Here is a tiny trained network, its code and every weight. The questions are about switching its units off for an input and a class, where a switched-off unit gives its printed mean instead of its output.

import numpy as np


def w(rows, s, z=0):
    codes = np.array(rows[::2]) - 128.0
    scale = np.full(codes.shape[1], s)
    scale[-1] = z or s
    return codes * scale


def norm(h):
    return h / np.sqrt((h * h).mean(-1, keepdims=True) + 1e-5)


def f(y):
    return np.maximum(y, 0)


def log_softmax(a):
    a = a - a.max(-1, keepdims=True)
    return a - np.log(np.exp(a).sum(-1, keepdims=True))


def net(x, mask):
    res = np.array(x, float).reshape(1, 5) / 4 @ E
    u = 0
    for l in range(2):
        y = f(norm(res) @ A[l][:, :-1].T + A[l][:, -1])
        res = res + np.where(mask[u : u + 5], y, B[l][:, -1]) @ B[l][:, :-1]
        u += 5
    return log_softmax(norm(res)[-1] @ U[:, :-1].T + U[:, -1])


A, B = {}, {}
E = w([
[119,170,158,187,55,166,115,182],'x0',
[115,78,147,86,183,54,203,210],'x1',
[104,180,42,183,13,207,231,157],'x2',
[68,189,253,208,144,129,161,49],'x3',
[59,28,64,158,106,158,168,184],'x4',
],0.007)
A[0] = w([
[51,51,155,116,59,81,153,23,142],'L0N1',
[37,52,205,186,177,80,148,86,217],'L0N2',
[238,99,38,49,148,35,87,146,159],'L0N3',
[119,194,92,78,130,174,93,2,255],'L0N4',
[98,44,163,145,147,180,53,171,88],'L0N5',
],0.0065,0.0038)
B[0] = w([
[145,191,22,7,219,87,108,148,185],'L0N1',
[140,176,157,59,211,21,63,159,254],'L0N2',
[28,76,8,113,98,38,187,175,235],'L0N3',
[197,168,127,71,255,16,72,182,237],'L0N4',
[137,57,23,10,254,90,143,226,166],'L0N5',
],0.0059,0.0066)
A[1] = w([
[139,166,72,184,167,179,2,128,222],'L1N1',
[162,203,102,163,57,190,75,121,216],'L1N2',
[46,77,161,118,183,81,253,191,220],'L1N3',
[151,120,94,180,26,191,214,142,3],'L1N4',
[208,199,169,176,95,143,165,61,9],'L1N5',
],0.008,0.0047)
B[1] = w([
[128,37,12,36,116,62,184,160,196],'L1N1',
[156,99,27,91,96,152,196,188,175],'L1N2',
[141,65,87,15,131,2,67,183,255],'L1N3',
[212,187,123,148,139,167,195,120,155],'L1N4',
[197,99,104,98,132,25,146,179,146],'L1N5',
],0.0085,0.0099)
U = w([
[159,251,249,132,222,105,69,51,45],'0',
[117,178,254,251,76,206,155,44,3],'1',
[157,185,67,195,47,211,212,197,21],'2',
[103,35,64,43,193,14,31,191,253],'3',
],0.0081,0.0056)

Each question gives the input, the list of numbers given to net, and the class t.
The units are the neurons (one row each of A and B). Each row of codes is followed by its name. A weight is (code - 128) times the scale printed after its matrix; where a second scale follows, it is the last column's (A, B and U).
mask holds one flag per neuron, layer by layer. A switched-off neuron (its flag False) gives its mean, the last column of its row in B, instead of its output. The means were averaged over made-up inputs and are rounded, as every weight is.
A unit's drop is (log p(t) with every unit on - log p(t) with that unit switched off) / (log p(t) with every unit on - log p(t) with every unit switched off).
The circuit of an input: a set's keep is (log p(t) with only the set's units on - log p(t) with every unit switched off) / (log p(t) with every unit on - log p(t) with every unit switched off). Starting from all 10 units, units are removed one at a time, each time the one whose removal leaves the highest keep (on an exact tie, the one counted first), for as long as the keep stays at least 0.8.
units of the circuit, in order: the units of the circuit, biggest drop first
top k neurons: the k neurons with the biggest drops, biggest first
k most important neurons of layer l: the k neurons of layer l with the biggest drops, biggest first
drop of u: that unit's drop, to one decimal
input [-7,-2,1,6,-5], class 0: units of the circuit, in order	[L1N3 L0N3]
input [-6,-4,3,8,-6], class 0: units of the circuit, in order	[L1N3]
input [3,2,-5,3,-6], class 0: units of the circuit, in order	[L1N3 L0N3 L0N5]
input [1,-2,-1,5,-3], class 0: units of the circuit, in order	[L1N3 L0N3]
input [-4,-5,8,3,4], class 2: units of the circuit, in order	[L1N3 L0N3]
input [5,-6,5,6,-2], class 2: 2 most important neurons of layer 0	[L0N2 L0N5]
input [-7,-4,8,-4,3], class 2: top 2 neurons	[L0N2 L1N3]
input [4,-5,5,-3,-2], class 2: top 2 neurons	[L1N3 L0N2]
input [6,-4,8,3,3], class 2: drop of L0N2	0.0
input [7,2,4,-4,4], class 2: drop of L0N2	0.2
input [3,-2,7,-7,2], class 2: drop of L1N3	0.1
